Each row has a class, written as a number after it.
[ 10   3  -5   4  -9  19   2  -4  24   6 -11   2 -15   3  -7  -4  -4   5
   4  -4   5   2  13   5  11  -1  10  -7  14  -4   0  -3   2]
4
[  2   5 -18 -21   1  -1  -3  -6  32   3  -6 -16   2  -3   0   7   1  -3
   3   4   2  -6   3  10  23  -3   3  -9  -8  -3  -2  -3  -1]
5
[ -4  18   3 -21   8  12 -14 -12   4 -10  -1   8 -27 -26  -6 -16   8   9
 -17  24 -16  14 -22 -10  44 -21  13  -6   7  13   4  22  -8]
2
[-10   8  42 -48   1 -39 -30  13  23   3   0   4 -21  11  10  31  15  30
 -25  51   2   7  12   0  18  45  -4 -48  -4  23  -4  -8  12]
1
[ -9  23  18 -80   8   7 -21  -3  48 -15  18   1 -42  -2  -5  -2   7  16
 -10  20 -12  16 -21  10 -18 -28  24 -29   0  21   0   3  19]
8
[ -5 -19  36  -7  23  10  16 -26  26 -10  32   6   3  31  28 -16  19  20
  -7  21  24  17   7  12  12  -1 -32  -4  -3  19 -14 -22   7]
7
[  0  -7 -34 -26   4 -10  -3  18  20   4   3  16  -7   0 -10  22  12  -8
  -7  18 -10  24  23  -5  -5   7   6 -23  -7  13 -16  -8 -10]
5
[  1   7  14  -4  -7   9 -17  16 -16 -17   8  17 -13 -20   8   6  19  -5
   0  -1   1  -7  -2 -17  10  10  13 -14   1  13 -10   7 -10]
0
[-20  13   4   6 -25 -26 -11 -12 -12 -21 -17  25  21  15  10 -16  -1  -9
   7  -1  12  14 -18  11  11  -6  27  20   4 -23 -28  20  46]
1
[ 19  -9  -2 -19 -17  19  13  14  14   0  -7  -1  -6  -8  -8  -4   2  14
   3  -7   8  -6   2 -14   2   3 -13 -14   3 -17  10   5  -3]
2
[-13  33  -1   8   7 -47 -32 -42  14 -11  12  -6 -10  16  11  -3 -19  11
 -28  23 -16 -11 -12   5 -19   7  -8  -4   5  13   5  -2   2]
6
[  1 -12  23  11  -6  18  -6  41   9  -5  -6 -14  11  24 -17   8 -24  -9
   5  -3 -15 -19  19 -23 -51   4  -3 -27 -29   7   1 -24 -13]
4
[ -3   8  -3 -17   4  -2 -10   9   2  -4  10 -18 -26  14  -4 -19   2 -15
   1   8  13   9 -12 -20  16 -20   1  -7  -9   7   8   8   6]
2
[ -9  25  -5 -33 -36 -31 -14 -12  49  -2  -2   6  -7  22 -63 -18 -20  17
 -11  15 -17  40 -31  30 -56 -23   9  15 -11  -8  -5  11  24]
6
[  8  11   9 -14   2  31  -8  11   0 -15   7  -2 -19 -22   2   8  19  -7
   8  -3   1 -14  15 -23 -14  18  35 -29  17  25   1  -6 -19]
0
[  1   4  41 -29 -49 -10  -6  16  52 -25 -18  11   4 -14 -28   7  17 -10
  -7  32   2  11 -21  -3  20  10  13 -29 -33  18 -32  -9   0]
0
[ -7  -3  31 -13  13  21 -16  -1  -5 -16  -8  35  -6 -14  23   0  21 -22
   2   3   2  -3  -2 -22  32   5   1  14   2  -3 -16   9  -2]
2
[  0   0  25  19  -3  -2 -16  21 -22 -22   5  17  -3  -1 -15   5  14  15
   7  13  -9   8  10   2   0  11  45 -23  -6  -7 -27  -9  -1]
1
[-23  -5 -33  10 -42 -70   0  -9 -19   7 -12   0  31  12  15   7  -7 -12
 -18  17  10  13 -11  15  13  -5 -40  18 -46 -17   4  35  39]
5
[ 12  -8  13 -13  -5   0  -1 -11  22   3  -5   6   0  -4   4 -13   2   0
  -8  -5   1 -10  -6   9   4  -3  -1  -5   8   2   7   6  -7]
3
[ -3 -17 -11 -27 -42 -22 -21  53  -6  13   2 -50 -21   3  -6  20  17   4
 -15  32  18   8  -2 -30  27  32  36 -46 -41  -3 -14 -41  19]
7
[  5  28 -10 -22   3 -24 -39 -19   0   6   2   8 -32   2  -8  -9   6  -4
 -15  -1  -3  25  11  13 -15  24  29 -12   4  35  -6  10  -3]
9
[  -7   18   15  -10  -26  -24  -26    5  -32  -26    0   17   24   15
    5   -8  -17    3  -10  -18  -12  -25    0  -43 -114   14   -4   -8
   -9  -11   11   27   28]
2
[  0  35  10 -25  20 -18 -28 -32  13 -13   7  -4 -27   2  -2   5   5 -24
   8   6   6  29 -14   8  44   4  34 -14   3  28 -15   7  -7]
9
[ -6  13 -14 -18  14   3 -15   3   0  -5  13 -35  -8   9  -1  -6  10  -5
 -10   8  -3  10  -9  -2  17 -10   7 -18 -15  16  -3  -4  -4]
5
[  6  28  12 -16   5 -12 -24   3   0 -16 -13  -4 -14  -7   6   7   9 -29
  -1 -17 -10   2 -25 -10  -4  -1  16 -12  -7  23  -8   8  -2]
8
[ -6  20 -12  20  11  -3 -17  14   8   4 -11 -12   6  17  -1   0 -11 -28
  -5   3  -3   4  -1 -17   4 -19  17  -9  -2   4  -5 -11  -3]
4
[  2  14  15  -4  25  -6 -16   3  -2 -16   0  18 -10  -3 -10   4  13 -17
  11   0  -9   2  -5  -4  12 -10  22 -13   8  19  -7  15  -6]
1
[ 11  22 -16  -2 -28  -9 -26 -21   6 -28   0 -24  -6 -21 -16  -7  10   4
 -11   6 -11 -29 -30 -16 -13 -14  51 -18 -10 -17   1   0  18]
1
[-10  17  13 -24   5 -10 -35   2   1 -13  -8  49  -8 -12  27   5  -4  -3
 -10  -6 -24 -15  12   5 -27   6  14 -14  -2  12 -20   9   4]
8
[ 10   4  18   5  11 -14 -26  19   9   1  -9  10  -8   5 -10 -21  15 -11
 -10 -15   0   7 -24   2  -6  -5  35  -6  22  10 -11   3   2]
3
[ -7   4  -2  23  -2 -43  29 -34 -23  -8 -22  -4   5  29  18  18 -13 -26
  33 -42  -5 -14 -34  20   1   2  -9   6  -8 -18   4  27  24]
8
[  8  -6  15 -19  -5  15   9  17  26  -4 -10  15   4  -8  -4  -7   7   2
   7   3   9  -1   7  -6   6 -10  -1 -17   7  -8   3  10   3]
2
[ -8   8   2  10   0  -2 -26  10 -12   1 -11  25 -22   5   0  -6  -4 -16
  -8   2 -12   6  28 -11 -14  13  17 -10   8  32  -7  11   0]
4
[-24  20  20 -18  30 -21 -22  -2  15  -8  -8  15 -14   9  19  19  10 -18
  -7  22 -24   7  -5  12   9  -3  38 -32  -8  19 -24 -13  -1]
8
[ -6   4 -24  17  14 -30 -23  21   3   4 -16  32  -2   3   7  -6  18 -18
  -4   2   1   2  -2   3  16  -9  41  -6  23   1 -21   5  20]
1
[ 29  20  48  -3 -37  10 -29  -5  28 -27 -29   8  35 -35   0  -7  19  15
 -16 -11   2 -21   3 -20 -29  48  32 -22  10   9 -31 -17   0]
7
[  9   1   0 -22  -4   3   0 -13  13  -2   3  -2   1  -4   9   5 -17  22
   3  -5   4   1   3  18  12  12  -6 -15  -1  -5   4   4  -3]
9
[ 13  -8  -4 -24  -4   5   9   1  30   8  -3  -1   5 -10  -7  -3  15   9
   1  -4   0 -17  12   6   1  -2   7 -41  -2  10   0  -3  -3]
7
[  8  -2   6 -24 -15  18  15  23  25   0  -5  -1   4 -13   3  12  -7  15
  13  -4  11 -15   1  -4  13   6  -8 -24  10  -2   8   2  -7]
0
[ -4  12 -26  -6   1  -6 -21  10  -3   7   2 -12   2   9   3  -3  -6 -23
   8  -7  11   5  26  -1  -7   2  11   8 -13   5  -4   0  -1]
5
[-10  15  30  22  -2 -23 -42   4   1  -2  -9   8  -1  -3   3  -3  10 -11
  -2   8  -1 -13  14  23  10  16  30  -2  -5  -3 -13  -4   2]
6
[ 21  -1  12  -8   1  -7  16 -24  -6 -21   1 -11   7 -14  47  14 -12  19
  20 -31  35 -12 -27   1  57  19 -29  -9  32 -13  18  33  21]
9
[ 16   4  -3 -12  -4   6   3 -10  11 -10   2  -8   2  -9   6   3 -26  14
  12 -11   6   0   7   7  11  11   2 -20   6   5   5   5 -10]
9
[  5   8   9 -19 -11 -21 -17  29  28  10 -20  37   6 -20 -17   6   4   7
 -15  22 -10   4  15  -4  -7  -3   2 -26  -4   0   1  16  -6]
2
[  9  23  -6 -19  18 -19 -17  -5  18 -11   0  19  14  -6  15   9  -7 -14
   8 -12   6   2   7   2  11  -3  12 -32  12   7 -10  12  -6]
9
[ 15   4   7 -28  -8   6  -7  -1  27  -6  -7   1   4 -11   3  -4 -22  19
   4 -13   4  -3  -1  12   3  12  -2 -17   8   8   4   8   0]
9
[ -9   7  18   9 -17 -21 -16  -3  -1 -19  -7  17  25  16  35 -16 -24 -12
  14 -33  10 -36   4  11 -68 -11   0  12 -11 -13   1  16  39]
8
[ -1  11  19   6   0 -38 -13 -11  24  -7  -3   5   4  -9  -1   7 -19   4
  -3  33  -1  15  17  25  18   8  18 -34 -11  32  -1   8 -10]
9
[-20  13 -10  15 -32 -51 -11   5 -20  -3  -9  14   4  25  13  31  -2 -20
   2  12  13  19   0 -24 -36  45  25   8   0  -6 -22 -10  23]
0
[ -4  15 -28   3  44 -14 -27 -18  16   2   5  -2 -23  -1  -2  -5  22 -47
  -6   6 -13   0   4   0  10 -20  21   0  -3  44  -2   4 -17]
5
[ 11 -21   3  13   2 -57  -1   7  33   7 -18  52   6 -10 -14  26  12  10
 -24  15 -26   7 -52  12  28 -12   0  -6   7 -25 -20   7  -1]
3
[-14  29  12 -34  16  -2 -35  -9  31   5   2  -8 -27   9 -14  -8  -9  -9
  -6  15 -12   6   4  13  -4   0  16  -1   4  24   3  -3  -8]
6
[ 13  -6  -3 -13  -8   5   3  22  22  -3  -8  10   5  -8  -2   1 -10  21
   6   1   7  -5   3   3  16  -2   0 -12  14 -10  -1   2   6]
1
[  2  -6  -3   7  -9  18   7   0  16   4 -11  12  -8   5  -1  -2 -12  10
   2  -1  -4  -3  17   6   9   2   2 -11  10  -4  -3  -2   1]
4
[ 12   5  -9   4   5  29   4  -8   8   5  -1  -9 -17   4   0   2  -8   6
   4 -11  -2  -7  11  -6   8   1  -4  -8  12  -2  10  -4 -12]
4
[ -8   6  -9  16   3   1 -15  24   4  -3   3  -7  -9  26  -4  -2  -3 -21
   6   7   0  -3  32 -14 -18  -7  44 -40  -6   4 -14 -22   3]
4
[-10   3  29  -4  14 -26 -28   5  23 -11  -2  23  -4   7  -3  11 -11  -6
   3  22 -11  14  13  13 -14  15  40 -21  -6  27 -21  -9  -2]
9
[ 14   7  18  28 -36   0 -13  22  -9 -11 -16   5  15  -1  -2 -10  11  12
   1 -17  14 -12  -1  11  36  -1  14 -31 -10 -38 -26   4  16]
4
[ -8  20  -3  -9  18 -11 -24  18 -17  -9  -6   9  19  -5  11  15  -8 -18
   6 -11  -8   1   4 -12  11   3   4  -5  -1   5 -12  17  -6]
5
[ 11  -8 -17  -9  -1   0   2  13  18   5  -5  -1   6  -8   4   9   1   8
   1  -4   6  -2   8   7  18   4 -16  -3  -1  -4  -1   3  -2]
5
[  5   1   3   1 -11 -30 -10   2   1   0 -10  19   1   5  12  -3   2 -23
  -6   3  12  13  16  -6   3  19  20 -15  12  13 -13   2  -1]
3
[ 16  -4  -9 -29 -20  15   6  -3 -42  -7  16 -59  -2   9  18  25 -19  14
 -11 -20   3  -7 -40 -52  -5  29 -33   2 -11 -29  24 -15 -12]
3
[  4  25  -1  -6  17  -3 -11 -32  11 -14   6  -4  -3   4 -15  11  11 -18
   6  -1 -11  15  -5   3   4   2   9   7 -11   9 -15  -1 -19]
5
[  8  -2  -4  -9   3  -3  -4  18  24   5 -11  18   1  -7  -6  -1 -10  17
   3   5  -4 -12  14  10   7  -2   9 -19  14   3   1   4  -1]
1
[ 10  25  -5  -8   7 -32 -29  -1 -10   0   8   3 -13 -12  -2  22  -7 -20
  11   0  10  14  21  -2   1  12  25 -21  -5  19   8  16 -13]
9
